Below is a small trained network, with its code and all its weights. Each question gives an input and a class and asks what happens when units are switched off, that is, made to give their printed mean instead of their output.

import numpy as np


def w(rows, s, z=0):
    codes = np.array(rows[::2]) - 128.0
    scale = np.full(codes.shape[1], s)
    scale[-1] = z or s
    return codes * scale


def f(y):
    return np.maximum(y, 0)


def log_softmax(a):
    a = a - a.max(-1, keepdims=True)
    return a - np.log(np.exp(a).sum(-1, keepdims=True))


def net(x, mask):
    res = np.array(x, float).reshape(1, 4) / 4 @ E
    y = f(res @ A[0][:, :-1].T + A[0][:, -1])
    res = res + np.where(mask, y, B[0][:, -1]) @ B[0][:, :-1]
    return log_softmax(res[-1] @ U[:, :-1].T + U[:, -1])


A, B = {}, {}
E = w([
[177,134,134,71,120,163,43,172],'x0',
[194,7,208,166,78,199,160,98],'x1',
[198,205,120,104,213,214,60,81],'x2',
[147,35,90,171,228,110,86,172],'x3',
],0.012)
A[0] = w([
[143,172,114,66,87,153,112,159,116],'n0',
[73,80,115,172,89,55,183,156,193],'n1',
[94,248,72,117,127,97,160,129,132],'n2',
[149,137,80,70,162,197,54,114,245],'n3',
[189,171,188,80,99,152,72,150,114],'n4',
[178,178,143,138,116,191,133,123,168],'n5',
[176,135,193,170,119,185,146,91,126],'n6',
[143,183,110,125,171,130,125,109,231],'n7',
[144,104,140,184,101,190,188,74,118],'n8',
[183,98,189,145,67,226,140,74,218],'n9',
[170,156,97,130,140,148,69,127,207],'n10',
[156,157,137,120,72,147,112,156,253],'n11',
[142,101,160,132,86,80,133,167,192],'n12',
[129,195,126,89,186,158,140,163,217],'n13',
[133,168,60,131,109,150,101,88,134],'n14',
[108,134,180,111,115,151,189,111,140],'n15',
[188,100,120,171,207,137,89,156,145],'n16',
[146,94,198,152,88,163,78,150,141],'n17',
[173,142,107,82,221,186,46,121,119],'n18',
],0.014,0.0045)
B[0] = w([
[170,149,150,34,89,136,187,182,189],'n0',
[80,174,64,249,94,83,197,165,243],'n1',
[72,231,156,53,202,108,70,118,228],'n2',
[217,35,172,125,105,83,83,192,238],'n3',
[187,74,101,38,63,93,147,149,206],'n4',
[149,40,137,88,155,76,149,73,188],'n5',
[114,54,161,144,181,118,95,24,196],'n6',
[179,136,199,106,165,131,49,120,193],'n7',
[120,87,113,179,197,85,162,26,204],'n8',
[140,63,78,120,160,186,139,34,250],'n9',
[195,104,196,129,140,103,124,189,201],'n10',
[116,101,58,36,82,155,139,101,183],'n11',
[79,84,2,143,94,131,115,156,192],'n12',
[160,163,216,128,117,73,119,111,206],'n13',
[170,169,171,123,102,104,117,103,174],'n14',
[82,149,82,125,201,152,130,86,178],'n15',
[127,61,148,227,210,138,15,168,209],'n16',
[93,94,31,130,67,210,106,113,198],'n17',
[158,48,239,147,141,136,123,207,250],'n18',
],0.0086,0.021)
U = w([
[132,97,108,156,131,162,126,1,99],'0',
[184,133,165,35,91,110,141,125,49],'1',
[41,161,110,87,111,147,163,146,95],'2',
[93,226,155,95,151,117,64,112,232],'3',
[162,96,171,176,138,144,63,180,76],'4',
[91,142,67,209,96,99,170,169,254],'5',
[121,140,163,107,86,170,155,123,31],'6',
[115,111,61,86,67,222,71,133,159],'7',
],0.013,0.0031)

Each question gives the input, the list of numbers given to net, and the class t.
The units are the neurons (one row each of A and B). Each row of codes is followed by its name. A weight is (code - 128) times the scale printed after its matrix; where a second scale follows, it is the last column's (A, B and U).
mask holds one flag per neuron, in row order. A switched-off neuron (its flag False) gives its mean, the last column of its row in B, instead of its output. The means were averaged over made-up inputs and are rounded, as every weight is.
A unit's drop is (log p(t) with every unit on - log p(t) with that unit switched off) / (log p(t) with every unit on - log p(t) with every unit switched off).
The circuit of an input: a set's keep is (log p(t) with only the set's units on - log p(t) with every unit switched off) / (log p(t) with every unit on - log p(t) with every unit switched off). Starting from the 12 units with the biggest drops (on a tie, the unit counted first), units are removed one at a time, each time the one whose removal leaves the highest keep (on an exact tie, the one counted first), for as long as the keep stays at least 0.8.
units of the circuit, in order: the units of the circuit, biggest drop first
k most important neurons: the k neurons with the biggest drops, biggest first
drop when u is switched off: that unit's drop, to one decimal
input [0,-7,-4,2], class 3: units of the circuit, in order => [n2]
input [0,2,0,2], class 0: 2 most important neurons => [n18 n3]
input [8,6,-8,-5], class 7: 2 most important neurons => [n17 n12]
input [0,-4,2,-2], class 1: 4 most important neurons => [n16 n1 n15 n0]
input [3,0,-3,5], class 5: 3 most important neurons => [n18 n3 n7]
input [-1,-7,5,-4], class 1: 2 most important neurons => [n3 n0]
input [8,7,1,1], class 0: 3 most important neurons => [n9 n6 n5]
input [-5,4,-5,-4], class 5: 2 most important neurons => [n1 n12]
input [-3,-7,-7,-8], class 2: 3 most important neurons => [n2 n1 n7]
input [-8,6,5,8], class 0: drop when n8 is switched off => 0.3
input [8,6,-2,1], class 7: drop when n17 is switched off => 0.2
input [7,6,-3,1], class 7: drop when n17 is switched off => 0.4
